Below are the code and all the weights of a small trained network. Each question names an input and a class and asks about switching units off, where a switched-off unit gives its printed mean instead of its output.

import numpy as np


def w(rows, s, z=0):
    codes = np.array(rows[::2]) - 128.0
    scale = np.full(codes.shape[1], s)
    scale[-1] = z or s
    return codes * scale


def f(y):
    return np.maximum(y, 0)


def log_softmax(a):
    a = a - a.max(-1, keepdims=True)
    return a - np.log(np.exp(a).sum(-1, keepdims=True))


def net(x, mask):
    res = np.array(x, float).reshape(1, 7) / 4 @ E
    y = f(res @ A[0][:, :-1].T + A[0][:, -1])
    res = res + np.where(mask, y, B[0][:, -1]) @ B[0][:, :-1]
    return log_softmax(res[-1] @ U[:, :-1].T + U[:, -1])


A, B = {}, {}
E = w([
[104,108,96,127,148,148,113,146,172,152,107,150],'x0',
[174,130,54,193,154,69,148,176,194,66,160,93],'x1',
[107,128,69,117,93,138,169,114,114,112,117,144],'x2',
[151,79,119,94,95,138,118,185,31,89,114,115],'x3',
[136,140,153,55,178,93,81,116,122,48,106,165],'x4',
[149,177,103,153,117,62,47,100,84,192,1,81],'x5',
[105,153,98,89,101,120,156,99,181,137,137,108],'x6',
],0.0088)
A[0] = w([
[255,157,40,157,155,74,133,168,186,40,127,146,104],'neuron 0',
[131,86,211,152,40,162,161,116,157,215,104,109,253],'neuron 1',
[213,116,60,179,166,41,178,232,162,136,162,94,52],'neuron 2',
[174,173,27,147,130,82,32,36,97,163,19,150,49],'neuron 3',
[104,142,207,56,103,225,128,57,76,200,72,187,69],'neuron 4',
[158,210,105,178,68,135,58,159,126,132,30,93,32],'neuron 5',
[125,71,155,202,107,178,152,128,155,124,219,80,222],'neuron 6',
[126,81,187,96,135,181,154,115,175,16,180,215,50],'neuron 7',
[175,224,168,46,43,113,86,129,112,72,162,153,254],'neuron 8',
[179,182,113,106,145,67,138,129,97,158,14,118,13],'neuron 9',
[74,113,162,110,173,91,58,101,134,38,125,167,91],'neuron 10',
[207,62,57,195,164,26,175,91,142,116,162,120,70],'neuron 11',
[135,157,134,18,189,68,91,83,145,32,101,227,138],'neuron 12',
[77,73,114,142,152,162,171,143,126,112,189,125,51],'neuron 13',
[61,137,169,85,130,172,131,94,97,142,92,170,58],'neuron 14',
],0.0066,0.002)
B[0] = w([
[81,19,244,105,181,173,120,70,78,63,161,101,226],'neuron 0',
[89,42,51,146,132,118,158,132,119,162,66,94,216],'neuron 1',
[71,80,254,151,177,126,175,18,151,66,97,63,216],'neuron 2',
[168,232,183,141,94,142,155,114,118,129,151,181,254],'neuron 3',
[59,53,218,154,228,205,171,107,131,67,193,108,236],'neuron 4',
[221,203,160,88,35,93,163,176,106,78,160,172,210],'neuron 5',
[226,136,83,173,26,38,112,191,178,130,91,154,218],'neuron 6',
[199,217,110,82,66,133,63,213,235,128,161,168,221],'neuron 7',
[118,113,118,159,134,92,61,169,117,107,118,60,188],'neuron 8',
[165,187,145,42,136,196,135,167,220,107,172,203,207],'neuron 9',
[168,116,137,195,66,74,163,170,20,192,53,111,177],'neuron 10',
[43,146,148,130,158,74,77,11,67,96,141,58,199],'neuron 11',
[143,65,47,236,53,68,151,88,32,241,68,60,217],'neuron 12',
[215,143,101,167,95,136,136,210,207,85,130,139,189],'neuron 13',
[40,81,168,108,173,167,142,89,166,161,164,117,184],'neuron 14',
],0.0059,0.0088)
U = w([
[58,60,150,142,222,148,140,61,139,83,146,151,78],'0',
[231,247,81,121,107,107,130,174,182,99,162,255,7],'1',
[163,70,15,252,101,73,180,109,101,205,26,123,254],'2',
],0.0069,0.0022)

Each question gives the input, the list of numbers given to net, and the class t.
The units are the neurons (one row each of A and B). Each row of codes is followed by its name. A weight is (code - 128) times the scale printed after its matrix; where a second scale follows, it is the last column's (A, B and U).
mask holds one flag per neuron, in row order. A switched-off neuron (its flag False) gives its mean, the last column of its row in B, instead of its output. The means were averaged over made-up inputs and are rounded, as every weight is.
A unit's drop is (log p(t) with every unit on - log p(t) with that unit switched off) / (log p(t) with every unit on - log p(t) with every unit switched off).
The circuit of an input: a set's keep is (log p(t) with only the set's units on - log p(t) with every unit switched off) / (log p(t) with every unit on - log p(t) with every unit switched off). Starting from the 12 units with the biggest drops (on a tie, the unit counted first), units are removed one at a time, each time the one whose removal leaves the highest keep (on an exact tie, the one counted first), for as long as the keep stays at least 0.8.
circuit, biggest first: the units of the circuit, biggest drop first
unit that matters most: the unit with the biggest drop
k most important neurons: the k neurons with the biggest drops, biggest first
drop of u: that unit's drop, to one decimal
input [1,-3,3,5,6,-4,2], class 2: unit that matters most => neuron 12
input [-6,7,-8,-2,1,8,2], class 1: 3 most important neurons => [neuron 5; neuron 3; neuron 9]
input [-7,-6,8,-4,7,1,-1], class 2: 4 most important neurons => [neuron 12; neuron 10; neuron 0; neuron 2]
input [3,-1,-7,-8,-2,0,-7], class 2: circuit, biggest first => [neuron 0; neuron 9]
input [-3,3,8,-8,4,-3,8], class 2: 2 most important neurons => [neuron 12; neuron 4]
input [4,0,-8,-6,-3,5,-5], class 1: circuit, biggest first => [neuron 12; neuron 5]
input [-6,8,2,-3,-7,6,-3], class 0: circuit, biggest first => [neuron 2; neuron 0]
input [-4,5,-5,-4,6,4,4], class 2: 3 most important neurons => [neuron 12; neuron 4; neuron 10]
input [-5,-5,2,-7,6,7,-5], class 1: 3 most important neurons => [neuron 9; neuron 3; neuron 5]
input [-1,-4,-2,-1,-7,7,-8], class 1: circuit, biggest first => [neuron 5; neuron 9]
input [7,5,3,3,-5,1,-8], class 0: 3 most important neurons => [neuron 2; neuron 12; neuron 0]
input [-1,-6,5,-6,7,-5,-1], class 2: 3 most important neurons => [neuron 12; neuron 10; neuron 0]
input [4,1,-6,1,5,6,8], class 1: 2 most important neurons => [neuron 9; neuron 3]
input [-5,-1,-1,-2,6,-5,4], class 2: circuit, biggest first => [neuron 12]
input [-4,-7,3,-4,5,8,6], class 1: 3 most important neurons => [neuron 3; neuron 9; neuron 5]
input [0,-6,-6,1,-5,5,-1], class 0: 2 most important neurons => [neuron 4; neuron 12]
input [3,-7,-5,-6,-2,-8,-4], class 1: 3 most important neurons => [neuron 7; neuron 6; neuron 0]
input [3,-4,-6,2,7,5,1], class 2: drop of neuron 0 => 0.1
input [5,5,7,-2,0,-3,-1], class 0: drop of neuron 0 => 0.3
input [-6,7,4,7,3,-1,1], class 0: unit that matters most => neuron 0
input [-3,-1,7,-2,4,0,3], class 2: drop of neuron 6 => 0.0
